Below are the code and all the weights of a small trained network. Each question names an input and a class and asks about switching units off, where a switched-off unit gives its printed mean instead of its output.

import numpy as np


def w(rows, s, z=0):
    codes = np.array(rows[::2]) - 128.0
    scale = np.full(codes.shape[1], s)
    scale[-1] = z or s
    return codes * scale


def norm(h):
    return h / np.sqrt((h * h).mean(-1, keepdims=True) + 1e-5)


def f(y):
    return y / 2 * (1 + np.tanh(0.7978845608 * (y + 0.044715 * y**3)))


def log_softmax(a):
    a = a - a.max(-1, keepdims=True)
    return a - np.log(np.exp(a).sum(-1, keepdims=True))


def net(x, mask):
    res = np.array(x, float).reshape(1, 4) / 4 @ E
    u = 0
    for l in range(3):
        y = f(norm(res) @ A[l][:, :-1].T + A[l][:, -1])
        res = res + np.where(mask[u : u + 4], y, B[l][:, -1]) @ B[l][:, :-1]
        u += 4
    return log_softmax(norm(res)[-1] @ U[:, :-1].T + U[:, -1])


A, B = {}, {}
E = w([
[31,201,153,149,1,89,103,166,92],'x0',
[79,185,128,132,236,96,127,161,52],'x1',
[127,76,4,61,142,141,109,139,150],'x2',
[156,132,152,91,72,162,98,167,90],'x3',
],0.0081)
A[0] = w([
[35,76,178,202,168,162,186,111,99,3],'L0N0',
[190,156,156,70,154,150,168,81,73,60],'L0N1',
[87,214,79,64,254,198,88,130,40,189],'L0N2',
[138,173,100,132,220,127,85,213,50,45],'L0N3',
],0.0058,0.0023)
B[0] = w([
[178,197,88,136,122,161,139,109,147,141],'L0N0',
[121,143,174,128,117,132,130,119,74,142],'L0N1',
[71,122,136,121,176,252,211,107,181,254],'L0N2',
[60,95,156,85,94,175,133,122,132,190],'L0N3',
],0.016,0.005)
A[1] = w([
[50,155,20,173,35,143,125,98,82,7],'L1N0',
[198,177,210,162,203,255,220,70,93,79],'L1N1',
[78,121,112,162,147,202,152,83,217,19],'L1N2',
[106,161,100,131,128,183,87,154,103,96],'L1N3',
],0.0068,0.0016)
B[1] = w([
[5,114,160,36,169,130,125,85,89,159],'L1N0',
[166,157,24,136,114,65,53,169,121,254],'L1N1',
[152,167,95,104,93,90,84,167,114,209],'L1N2',
[102,158,177,137,116,88,182,125,163,136],'L1N3',
],0.013,0.0086)
A[2] = w([
[198,73,120,250,231,211,249,98,167,52],'L2N0',
[183,15,52,81,170,160,120,71,155,241],'L2N1',
[163,178,50,124,152,88,99,157,129,255],'L2N2',
[2,158,124,95,187,139,117,39,140,59],'L2N3',
],0.0083,0.00059)
B[2] = w([
[68,219,221,52,17,185,94,113,35,158],'L2N0',
[220,153,212,192,144,70,136,34,87,254],'L2N1',
[56,115,91,158,166,34,122,246,220,241],'L2N2',
[2,64,172,143,44,196,72,235,182,232],'L2N3',
],0.0073,0.0078)
U = w([
[3,151,148,89,131,166,174,153,166,255],'0',
[177,166,89,174,202,37,128,118,179,31],'1',
[188,146,226,141,97,131,166,34,101,71],'2',
],0.011,0.0014)

Each question gives the input, the list of numbers given to net, and the class t.
The units are the neurons (one row each of A and B). Each row of codes is followed by its name. A weight is (code - 128) times the scale printed after its matrix; where a second scale follows, it is the last column's (A, B and U).
mask holds one flag per neuron, layer by layer. A switched-off neuron (its flag False) gives its mean, the last column of its row in B, instead of its output. The means were averaged over made-up inputs and are rounded, as every weight is.
A unit's drop is (log p(t) with every unit on - log p(t) with that unit switched off) / (log p(t) with every unit on - log p(t) with every unit switched off).
The circuit of an input: a set's keep is (log p(t) with only the set's units on - log p(t) with every unit switched off) / (log p(t) with every unit on - log p(t) with every unit switched off). Starting from all 12 units, units are removed one at a time, each time the one whose removal leaves the highest keep (on an exact tie, the one counted first), for as long as the keep stays at least 0.8.
units of the circuit, in order: the units of the circuit, biggest drop first
top k neurons: the k neurons with the biggest drops, biggest first
k most important neurons of layer l: the k neurons of layer l with the biggest drops, biggest first
drop of u: that unit's drop, to one decimal
input [-5,6,3,-6], class 0: units of the circuit, in order => (L0N2)
input [2,0,-4,6], class 2: top 3 neurons => (L0N2 L1N1 L2N2)
input [3,1,-7,-1], class 1: top 2 neurons => (L0N0 L0N3)
input [5,5,-8,-6], class 1: top 3 neurons => (L0N0 L1N1 L0N3)
input [-4,-8,-5,5], class 1: 2 most important neurons of layer 0 => (L0N3 L0N1)
input [4,4,-5,-7], class 1: units of the circuit, in order => (L0N0 L1N1)
input [-6,-7,4,-7], class 2: top 3 neurons => (L1N1 L0N2 L2N0)
input [4,-1,-4,7], class 2: top 2 neurons => (L1N1 L0N2)
input [6,-3,-6,1], class 2: top 4 neurons => (L0N2 L2N2 L0N3 L2N3)
input [-4,-8,-5,1], class 1: top 2 neurons => (L1N1 L0N3)
input [3,-1,-2,7], class 2: 2 most important neurons of layer 1 => (L1N1 L1N2)
input [2,-7,-7,-5], class 1: top 2 neurons => (L0N3 L2N0)
input [-2,-2,2,7], class 2: top 3 neurons => (L0N2 L1N1 L1N2)
input [-2,5,-7,-2], class 1: units of the circuit, in order => (L1N1)
input [0,-6,2,2], class 2: top 3 neurons => (L1N1 L0N2 L2N2)
input [-4,6,1,-4], class 0: drop of L0N3 => 0.7
input [-4,-7,1,6], class 2: drop of L0N2 => 1.4
input [-1,-8,-4,5], class 2: drop of L1N1 => 0.6
